Here is a tiny trained network, its code and every weight. The questions are about switching its units off for an input and a target symbol, where a switched-off unit gives its printed mean instead of its output.

import numpy as np


def w(rows, s, z=0):
    codes = np.array(rows[::2]) - 128.0
    scale = np.full(codes.shape[1], s)
    scale[-1] = z or s
    return codes * scale


def f(y):
    return np.maximum(y, 0)


def softmax(a):
    e = np.exp(a - a.max(-1, keepdims=True))
    return e / e.sum(-1, keepdims=True)


def log_softmax(a):
    a = a - a.max(-1, keepdims=True)
    return a - np.log(np.exp(a).sum(-1, keepdims=True))


def net(x, mask):
    ids = ['ΓΔΛΨαβεζημξπστφω'.index(c) for c in x.split()]
    T = len(ids)
    res = E[ids] + P[:T]
    u = 0
    for l in range(2):
        q, k, v = (res @ M[l].T for M in (Q, K, V))
        z = softmax(np.where(np.tri(T) > 0, q @ k.T / 3**0.5, -1e9)) @ v
        res = res + np.where(mask[u], z, O[l][:, -1]) @ O[l][:, :-1]
        u += 1
        y = f(res @ A[l][:, :-1].T + A[l][:, -1])
        res = res + np.where(mask[u : u + 12], y, B[l][:, -1]) @ B[l][:, :-1]
        u += 12
    return log_softmax(res[-1] @ U[:, :-1].T + U[:, -1])


Q, K, V, O, A, B = {}, {}, {}, {}, {}, {}
E = w([
[135,117,167,113,107],'Γ',
[88,58,194,255,138],'Δ',
[155,181,135,132,139],'Λ',
[112,158,101,134,163],'Ψ',
[118,124,164,103,117],'α',
[114,104,144,114,119],'β',
[105,140,163,102,118],'ε',
[133,138,178,110,108],'ζ',
[138,113,170,144,100],'η',
[89,147,150,118,130],'μ',
[78,150,133,142,110],'ξ',
[104,117,148,107,115],'π',
[196,167,151,126,116],'σ',
[109,127,127,75,191],'τ',
[160,110,127,97,168],'φ',
[92,122,132,133,109],'ω',
],0.034)
P = w([
[74,187,195,181,62],'0',
[119,81,201,119,217],'1',
[77,199,165,167,58],'2',
[127,90,175,102,208],'3',
[78,208,147,149,57],'4',
[134,96,154,90,200],'5',
[77,220,135,133,56],'6',
[139,98,136,77,192],'7',
[76,230,121,119,54],'8',
[143,103,118,64,185],'9',
[78,245,113,101,56],'10',
[150,107,97,51,180],'11',
[81,255,103,91,58],'12',
[136,93,140,76,191],'13',
],0.014)
Q[0] = w([
[80,114,173,65,150],'L0H0',
[61,251,171,106,52],'L0H0',
[133,199,104,102,92],'L0H0',
],0.019)
K[0] = w([
[112,101,86,41,89],'L0H0',
[201,187,5,49,149],'L0H0',
[160,226,45,79,136],'L0H0',
],0.013)
V[0] = w([
[121,51,193,95,39],'L0H0',
[254,122,230,167,99],'L0H0',
[200,217,150,192,180],'L0H0',
],0.0062)
O[0] = w([
[139,95,34,87,30,25],'L0H0',
[167,183,2,37,110,75],'L0H0',
[213,236,96,172,183,254],'L0H0',
],0.0058,0.0036)
A[0] = w([
[86,116,136,94,9,9],'L0N0',
[129,21,72,150,53,198],'L0N1',
[94,148,81,127,51,47],'L0N2',
[94,156,120,134,179,179],'L0N3',
[120,186,151,93,118,34],'L0N4',
[244,48,173,103,140,161],'L0N5',
[166,128,201,91,173,163],'L0N6',
[93,121,164,132,72,74],'L0N7',
[173,32,101,84,219,41],'L0N8',
[84,106,79,137,155,192],'L0N9',
[86,163,121,185,95,2],'L0N10',
[96,172,103,105,77,108],'L0N11',
],0.013,0.0086)
B[0] = w([
[183,89,53,39,109,150],'L0N0',
[125,53,125,254,115,158],'L0N1',
[187,127,209,119,126,140],'L0N2',
[157,145,93,150,68,251],'L0N3',
[140,52,161,172,144,179],'L0N4',
[217,182,203,88,158,174],'L0N5',
[78,109,69,93,118,235],'L0N6',
[79,171,107,123,139,159],'L0N7',
[188,48,135,194,172,169],'L0N8',
[87,155,71,160,132,176],'L0N9',
[95,58,122,37,170,165],'L0N10',
[186,123,127,161,120,166],'L0N11',
],0.011,0.012)
Q[1] = w([
[126,153,209,164,32],'L1H0',
[119,113,198,104,100],'L1H0',
[139,190,122,103,1],'L1H0',
],0.0083)
K[1] = w([
[176,136,34,253,78],'L1H0',
[138,100,14,136,182],'L1H0',
[103,213,69,242,58],'L1H0',
],0.0051)
V[1] = w([
[108,219,28,18,117],'L1H0',
[131,96,23,89,108],'L1H0',
[134,188,1,152,138],'L1H0',
],0.0024)
O[1] = w([
[138,253,113,47,126,105],'L1H0',
[222,129,27,120,120,223],'L1H0',
[118,181,89,159,146,254],'L1H0',
],0.0032,0.00068)
A[1] = w([
[14,141,67,143,110,197],'L1N0',
[95,94,76,132,249,83],'L1N1',
[177,143,48,168,171,176],'L1N2',
[214,115,206,104,71,2],'L1N3',
[116,109,86,198,135,65],'L1N4',
[92,160,107,255,44,162],'L1N5',
[129,170,147,81,188,91],'L1N6',
[211,196,159,197,110,212],'L1N7',
[145,116,132,212,195,144],'L1N8',
[65,79,149,35,152,82],'L1N9',
[98,157,159,158,193,203],'L1N10',
[80,201,116,33,35,238],'L1N11',
],0.0094,0.0086)
B[1] = w([
[106,127,161,184,71,245],'L1N0',
[194,93,128,134,95,181],'L1N1',
[112,147,173,98,81,240],'L1N2',
[118,219,193,142,80,162],'L1N3',
[102,181,127,143,127,169],'L1N4',
[138,108,183,11,167,246],'L1N5',
[157,141,86,162,67,147],'L1N6',
[78,49,130,177,173,234],'L1N7',
[151,171,72,148,116,197],'L1N8',
[92,101,82,84,58,152],'L1N9',
[149,148,69,80,114,194],'L1N10',
[148,146,91,163,209,231],'L1N11',
],0.012,0.013)
U = w([
[151,136,196,75,112,85],'Γ',
[126,63,143,119,190,255],'Δ',
[146,160,71,194,180,181],'Λ',
[129,163,111,164,51,141],'Ψ',
[129,96,132,26,117,55],'α',
[122,90,99,217,123,156],'β',
[94,103,55,72,129,69],'ε',
[163,176,125,35,140,21],'ζ',
[111,128,161,234,121,111],'η',
[57,114,80,250,116,90],'μ',
[57,206,170,104,144,173],'ξ',
[104,52,99,144,109,117],'π',
[147,191,154,163,136,28],'σ',
[155,97,98,104,125,136],'τ',
[165,132,134,157,131,109],'φ',
[76,78,160,136,91,129],'ω',
],0.014,0.0056)

Each question gives the input, a string of symbols that net reads in full, and the target symbol t.
The units are the heads (3 rows each of Q, K, V and O) and the neurons (one row each of A and B). Each row of codes is followed by its name. A weight is (code - 128) times the scale printed after its matrix; where a second scale follows, it is the last column's (O, A, B and U).
mask holds one flag per unit, layer by layer, with each layer's heads first. A switched-off unit (its flag False) gives its mean, the last column of its rows in O or B, instead of its output. The means were averaged over made-up inputs and are rounded, as every weight is.
A unit's drop is (log p(t) with every unit on - log p(t) with that unit switched off) / (log p(t) with every unit on - log p(t) with every unit switched off).
The circuit of an input: a set's keep is (log p(t) with only the set's units on - log p(t) with every unit switched off) / (log p(t) with every unit on - log p(t) with every unit switched off). Starting from the 12 units with the biggest drops (on a tie, the unit counted first), units are removed one at a time, each time the one whose removal leaves the highest keep (on an exact tie, the one counted first), for as long as the keep stays at least 0.8.
circuit, biggest first: the units of the circuit, biggest drop first
most important unit: the unit with the biggest drop
k most important neurons: the k neurons with the biggest drops, biggest first
top k neurons in layer l: the k neurons of layer l with the biggest drops, biggest first
input Ψ Ψ ω σ ε, target η: most important unit : L1N7
input ξ Λ Ψ Ψ Ψ τ ω, target μ: 3 most important neurons : [L0N10 L0N0 L1N5]
input π Δ ω Λ φ Γ ω Γ Ψ, target ξ: circuit, biggest first : [L1N5 L0H0]
input Λ Ψ ξ Λ Ψ Ψ Γ Ψ Ψ Λ Λ β, target β: 3 most important neurons : [L0N1 L1N5 L0N8]
input Ψ ξ Ψ ε Ψ Λ β η Ψ Ψ ζ Ψ π, target ξ: circuit, biggest first : [L0H0 L0N7]
input Γ ε Γ ω Ψ Γ Ψ Ψ Ψ ζ, target ζ: circuit, biggest first : [L0N5 L1N0]
input Ψ Λ ε σ β, target η: 3 most important neurons : [L0N2 L1N7 L0N6]
input Ψ Λ Ψ π τ φ ξ Λ Ψ φ, target φ: top 3 neurons in layer 0 : [L0N8 L0N5 L0N3]
input Ψ η ε Λ Ψ Λ, target Λ: circuit, biggest first : [L1N5 L1N0]
input ζ Ψ Λ Γ ε ω τ Ψ η β, target β: circuit, biggest first : [L0N1 L0H0 L1N5 L0N5]
input φ Ψ τ ε τ π Γ η, target η: top 2 neurons in layer 1 : [L1N5 L1N3]
input ξ Ψ Ψ ε ε Ψ Ψ ζ α Ψ Ψ Λ ζ α, target α: circuit, biggest first : [L0H0 L1N9]
input Λ ζ Ψ Λ ω Γ Ψ Λ β Ψ Λ σ, target σ: circuit, biggest first : [L0N5 L1N3 L1N5]
input Λ Λ ε, target Δ: top 2 neurons in layer 0 : [L0N4 L0N11]
input ξ ε Ψ Λ π Ψ Λ Λ ε Ψ η π α, target ξ: most important neuron : [L1N7]
input Ψ Λ Γ Ψ Ψ η, target η: circuit, biggest first : [L0N5 L1N5 L1N7]
input Ψ ε Ψ ε Ψ σ ω Λ ε Γ Λ ε ζ, target Δ: 2 most important neurons : [L0N4 L1N7]
input Γ ε Ψ φ ξ π, target π: 3 most important neurons : [L0N1 L1N5 L0N3]
input Ψ α μ ζ ω, target ξ: 2 most important neurons : [L1N7 L0N6]
input Ψ Ψ ζ Γ Ψ Ψ ε ξ ξ, target ξ: top 2 neurons in layer 0 : [L0N7 L0N6]
input ε Γ τ ε Λ Δ Ψ π Γ ε Γ Ψ π μ, target μ: top 2 neurons in layer 1 : [L1N0 L1N5]
